Below is a small trained network, with its code and all its weights. Each question gives an input and a class and asks what happens when units are switched off, that is, made to give their printed mean instead of their output.

import numpy as np


def w(rows, s, z=0):
    codes = np.array(rows[::2]) - 128.0
    scale = np.full(codes.shape[1], s)
    scale[-1] = z or s
    return codes * scale


def f(y):
    return np.maximum(y, 0)


def log_softmax(a):
    a = a - a.max(-1, keepdims=True)
    return a - np.log(np.exp(a).sum(-1, keepdims=True))


def net(x, mask):
    res = np.array(x, float).reshape(1, 7) / 4 @ E
    y = f(res @ A[0][:, :-1].T + A[0][:, -1])
    res = res + np.where(mask, y, B[0][:, -1]) @ B[0][:, :-1]
    return log_softmax(res[-1] @ U[:, :-1].T + U[:, -1])


A, B = {}, {}
E = w([
[127,127,128,128],'x0',
[129,129,127,128],'x1',
[45,122,200,37],'x2',
[161,246,90,51],'x3',
[212,37,112,41],'x4',
[47,95,2,102],'x5',
[130,128,128,129],'x6',
],0.0051)
A[0] = w([
[120,58,154,162,47],'neuron 1',
[144,113,124,114,73],'neuron 2',
[167,206,105,59,27],'neuron 3',
[105,151,134,152,63],'neuron 4',
[105,148,131,151,31],'neuron 5',
[113,54,150,178,58],'neuron 6',
[26,225,150,232,27],'neuron 7',
[181,92,138,83,44],'neuron 8',
[82,114,63,115,89],'neuron 9',
[204,154,241,136,50],'neuron 10',
[61,121,190,57,48],'neuron 11',
[114,76,146,161,73],'neuron 12',
[170,91,116,91,19],'neuron 13',
[116,74,154,166,46],'neuron 14',
[85,106,60,110,92],'neuron 15',
[123,134,130,116,109],'neuron 16',
[220,27,104,33,27],'neuron 17',
[83,105,60,111,88],'neuron 18',
[171,144,201,137,73],'neuron 19',
[174,143,198,140,75],'neuron 20',
[72,125,174,76,54],'neuron 21',
[153,111,120,105,67],'neuron 22',
[73,109,54,110,99],'neuron 23',
[145,128,112,149,67],'neuron 24',
[83,110,165,112,82],'neuron 25',
[100,126,155,82,50],'neuron 26',
[74,124,179,71,40],'neuron 27',
[165,128,104,152,60],'neuron 28',
[168,222,101,55,38],'neuron 29',
[98,119,95,113,108],'neuron 30',
[147,175,112,99,2],'neuron 31',
[228,136,41,244,18],'neuron 32',
[98,61,158,175,57],'neuron 33',
[125,188,105,123,95],'neuron 34',
[88,108,66,112,90],'neuron 35',
],0.011,0.0017)
B[0] = w([
[92,122,69,164,173],'neuron 1',
[113,127,139,118,142],'neuron 2',
[81,112,46,171,204],'neuron 3',
[106,131,150,112,150],'neuron 4',
[113,123,151,116,145],'neuron 5',
[94,119,55,167,182],'neuron 6',
[29,113,226,58,246],'neuron 7',
[87,132,174,105,179],'neuron 8',
[159,139,162,180,194],'neuron 9',
[182,142,191,225,219],'neuron 10',
[195,142,90,54,194],'neuron 11',
[104,120,79,156,165],'neuron 12',
[86,129,156,101,170],'neuron 13',
[99,121,77,161,166],'neuron 14',
[163,138,167,179,198],'neuron 15',
[132,123,118,128,136],'neuron 16',
[32,118,220,65,254],'neuron 17',
[167,130,168,179,198],'neuron 18',
[161,136,168,188,184],'neuron 19',
[159,142,167,187,184],'neuron 20',
[182,130,103,70,177],'neuron 21',
[103,128,140,114,152],'neuron 22',
[168,138,168,188,207],'neuron 23',
[144,133,118,108,141],'neuron 24',
[148,136,88,90,158],'neuron 25',
[159,135,106,89,160],'neuron 26',
[182,140,95,70,178],'neuron 27',
[150,137,115,94,153],'neuron 28',
[80,104,34,178,218],'neuron 29',
[152,131,146,154,167],'neuron 30',
[116,109,86,153,158],'neuron 31',
[221,150,83,4,232],'neuron 32',
[92,109,61,169,179],'neuron 33',
[87,104,104,146,171],'neuron 34',
[161,134,164,174,191],'neuron 35',
],0.036,0.0059)
U = w([
[200,160,198,211,178],'0',
[22,112,200,55,216],'1',
[68,84,3,173,80],'2',
[221,162,76,16,2],'3',
],0.0057,0.00033)

Each question gives the input, the list of numbers given to net, and the class t.
The units are the neurons (one row each of A and B). Each row of codes is followed by its name. A weight is (code - 128) times the scale printed after its matrix; where a second scale follows, it is the last column's (A, B and U).
mask holds one flag per neuron, in row order. A switched-off neuron (its flag False) gives its mean, the last column of its row in B, instead of its output. The means were averaged over made-up inputs and are rounded, as every weight is.
A unit's drop is (log p(t) with every unit on - log p(t) with that unit switched off) / (log p(t) with every unit on - log p(t) with every unit switched off).
The circuit of an input: a set's keep is (log p(t) with only the set's units on - log p(t) with every unit switched off) / (log p(t) with every unit on - log p(t) with every unit switched off). Starting from the 12 units with the biggest drops (on a tie, the unit counted first), units are removed one at a time, each time the one whose removal leaves the highest keep (on an exact tie, the one counted first), for as long as the keep stays at least 0.8.
circuit, biggest first: the units of the circuit, biggest drop first
unit that matters most: the unit with the biggest drop
top k neurons: the k neurons with the biggest drops, biggest first
drop of u: that unit's drop, to one decimal
input [-7,-2,-5,-7,7,2,-8], class 1: top 3 neurons	neuron 17; neuron 29; neuron 3
input [6,-1,-1,-3,-8,3,-2], class 1: circuit, biggest first	neuron 7
input [3,-8,3,-5,-4,-1,-1], class 2: circuit, biggest first	neuron 33; neuron 6
input [1,-1,7,-8,0,5,-1], class 2: top 3 neurons	neuron 33; neuron 32; neuron 6
input [-6,5,6,-4,5,6,-8], class 0: top 2 neurons	neuron 32; neuron 23
input [-6,-3,-6,6,6,-4,-7], class 1: top 2 neurons	neuron 17; neuron 8
input [-3,7,4,2,4,5,2], class 0: top 2 neurons	neuron 7; neuron 32
input [6,8,8,-3,0,7,2], class 3: top 4 neurons	neuron 11; neuron 27; neuron 21; neuron 10
input [4,8,1,-8,4,8,-5], class 0: top 2 neurons	neuron 23; neuron 18
input [-8,-1,8,-3,-4,-7,-3], class 3: top 3 neurons	neuron 11; neuron 27; neuron 21
input [-3,0,-8,7,-3,-7,1], class 3: top 2 neurons	neuron 32; neuron 23
input [-3,8,-8,0,-5,6,-4], class 3: top 2 neurons	neuron 32; neuron 10
input [-7,4,-8,-2,-6,-2,3], class 3: top 2 neurons	neuron 32; neuron 17
input [2,0,8,0,-1,8,-8], class 0: circuit, biggest first	neuron 23
input [-2,-1,-5,6,-1,-2,4], class 2: top 2 neurons	neuron 29; neuron 3
input [4,-4,3,-4,6,6,7], class 0: top 2 neurons	neuron 7; neuron 23
input [0,-4,8,-2,-5,7,2], class 3: drop of neuron 25	0.3
input [5,-3,1,-7,6,-5,3], class 2: drop of neuron 12	0.2
input [5,3,3,8,2,6,3], class 2: drop of neuron 3	0.5
input [2,3,-3,0,-6,1,-6], class 1: unit that matters most	neuron 7
